Here is a tiny trained network, its code and every weight. The questions are about switching its units off for an input and a class, where a switched-off unit gives its printed mean instead of its output.

import numpy as np


def w(rows, s, z=0):
    codes = np.array(rows[::2]) - 128.0
    scale = np.full(codes.shape[1], s)
    scale[-1] = z or s
    return codes * scale


def norm(h):
    return h / np.sqrt((h * h).mean(-1, keepdims=True) + 1e-5)


def f(y):
    return y / 2 * (1 + np.tanh(0.7978845608 * (y + 0.044715 * y**3)))


def log_softmax(a):
    a = a - a.max(-1, keepdims=True)
    return a - np.log(np.exp(a).sum(-1, keepdims=True))


def net(x, mask):
    res = np.array(x, float).reshape(1, 4) / 4 @ E
    u = 0
    for l in range(4):
        y = f(norm(res) @ A[l][:, :-1].T + A[l][:, -1])
        res = res + np.where(mask[u : u + 6], y, B[l][:, -1]) @ B[l][:, :-1]
        u += 6
    return log_softmax(norm(res)[-1] @ U[:, :-1].T + U[:, -1])


A, B = {}, {}
E = w([
[182,114,40,251,128],'x0',
[44,99,86,126,199],'x1',
[165,148,42,47,124],'x2',
[134,58,117,121,124],'x3',
],0.011)
A[0] = w([
[115,239,130,147,172,5],'0.n0',
[97,247,121,147,139,32],'0.n1',
[134,11,114,116,171,38],'0.n2',
[22,191,100,140,149,35],'0.n3',
[59,163,68,143,131,36],'0.n4',
[124,138,111,128,141,1],'0.n5',
],0.012,0.006)
B[0] = w([
[81,40,87,118,2,158],'0.n0',
[89,55,108,116,14,191],'0.n1',
[189,94,136,126,134,231],'0.n2',
[145,84,136,115,206,250],'0.n3',
[160,113,109,136,176,179],'0.n4',
[89,154,50,133,147,48],'0.n5',
],0.023,0.0019)
A[1] = w([
[181,112,144,141,92,95],'1.n0',
[39,142,168,220,130,50],'1.n1',
[116,180,44,78,121,4],'1.n2',
[133,168,21,86,125,74],'1.n3',
[108,172,35,223,134,27],'1.n4',
[93,6,104,111,45,82],'1.n5',
],0.017,0.0039)
B[1] = w([
[159,139,76,134,119,208],'1.n0',
[165,19,240,118,120,186],'1.n1',
[138,34,243,137,119,157],'1.n2',
[149,36,252,172,137,193],'1.n3',
[45,160,54,248,84,209],'1.n4',
[131,48,108,68,31,254],'1.n5',
],0.019,0.0067)
A[2] = w([
[118,137,184,81,140,126],'2.n0',
[131,158,140,69,157,36],'2.n1',
[2,169,157,57,113,90],'2.n2',
[172,204,166,131,73,187],'2.n3',
[53,87,113,116,185,6],'2.n4',
[85,108,92,107,194,75],'2.n5',
],0.025,0.0022)
B[2] = w([
[150,100,104,253,103,254],'2.n0',
[116,198,184,181,109,168],'2.n1',
[80,160,79,212,72,211],'2.n2',
[160,92,85,22,188,238],'2.n3',
[131,121,89,44,169,203],'2.n4',
[55,56,99,99,199,182],'2.n5',
],0.025,0.0066)
A[3] = w([
[74,166,116,157,83,142],'3.n0',
[200,198,106,78,159,180],'3.n1',
[118,122,254,135,190,206],'3.n2',
[123,192,107,222,146,188],'3.n3',
[198,149,105,141,165,250],'3.n4',
[126,57,59,92,41,135],'3.n5',
],0.023,0.0022)
B[3] = w([
[103,173,134,148,116,160],'3.n0',
[70,151,104,90,217,151],'3.n1',
[250,91,95,69,42,171],'3.n2',
[115,193,55,121,107,184],'3.n3',
[75,27,71,144,144,159],'3.n4',
[49,206,218,86,115,251],'3.n5',
],0.022,0.018)
U = w([
[68,197,50,245,60,144],'0',
[62,141,201,63,54,171],'1',
[249,36,179,162,83,182],'2',
[93,87,46,44,213,171],'3',
[130,141,99,89,102,202],'4',
[237,220,126,117,184,15],'5',
[210,182,129,122,178,1],'6',
[225,198,124,117,170,24],'7',
],0.014,0.0092)

Each question gives the input, the list of numbers given to net, and the class t.
The units are the neurons (one row each of A and B). Each row of codes is followed by its name. A weight is (code - 128) times the scale printed after its matrix; where a second scale follows, it is the last column's (A, B and U).
mask holds one flag per neuron, layer by layer. A switched-off neuron (its flag False) gives its mean, the last column of its row in B, instead of its output. The means were averaged over made-up inputs and are rounded, as every weight is.
A unit's drop is (log p(t) with every unit on - log p(t) with that unit switched off) / (log p(t) with every unit on - log p(t) with every unit switched off).
The circuit of an input: a set's keep is (log p(t) with only the set's units on - log p(t) with every unit switched off) / (log p(t) with every unit on - log p(t) with every unit switched off). Starting from the 12 units with the biggest drops (on a tie, the unit counted first), units are removed one at a time, each time the one whose removal leaves the highest keep (on an exact tie, the one counted first), for as long as the keep stays at least 0.8.
units of the circuit, in order: the units of the circuit, biggest drop first
top k neurons: the k neurons with the biggest drops, biggest first
k most important neurons of layer l: the k neurons of layer l with the biggest drops, biggest first
drop of u: that unit's drop, to one decimal
input [-4,4,3,-2], class 0: 4 most important neurons of layer 2 -> 2.n2, 2.n1, 2.n0, 2.n3
input [-6,6,-7,0], class 2: units of the circuit, in order -> 1.n1, 3.n2
input [-7,0,-7,-6], class 0: units of the circuit, in order -> 2.n2
input [4,7,-3,-7], class 1: units of the circuit, in order -> 0.n0, 3.n5
input [-5,-5,4,3], class 0: 2 most important neurons of layer 2 -> 2.n0, 2.n1
input [5,-7,2,-4], class 3: units of the circuit, in order -> 2.n3, 1.n5
input [-7,-6,-7,1], class 0: top 3 neurons -> 2.n0, 1.n3, 2.n2
input [-2,-5,5,0], class 2: top 2 neurons -> 0.n2, 1.n2
input [5,8,0,-7], class 3: top 3 neurons -> 0.n3, 0.n4, 2.n5
input [6,-4,-2,8], class 1: top 2 neurons -> 3.n5, 2.n0
input [4,-6,5,2], class 3: top 2 neurons -> 1.n5, 1.n1
input [-4,4,5,-3], class 2: top 4 neurons -> 1.n3, 1.n2, 1.n4, 1.n5
input [-1,-5,-5,0], class 2: 3 most important neurons of layer 1 -> 1.n1, 1.n4, 1.n5
input [6,2,5,7], class 1: units of the circuit, in order -> 3.n5
input [-6,-7,6,-6], class 3: 2 most important neurons of layer 1 -> 1.n5, 1.n4
input [-4,4,4,-3], class 0: 2 most important neurons of layer 1 -> 1.n4, 1.n0
input [0,-4,8,-6], class 2: top 2 neurons -> 1.n3, 1.n2
input [-1,-3,-4,2], class 2: top 2 neurons -> 1.n1, 0.n2
input [-2,-5,8,5], class 2: drop of 0.n1 -> 0.1
input [4,-5,8,0], class 2: top neuron -> 1.n3
input [2,-3,-6,-3], class 2: drop of 1.n1 -> 1.6
input [-3,-6,3,4], class 3: drop of 0.n1 -> 0.2
input [-6,2,3,-2], class 0: drop of 2.n2 -> 0.0
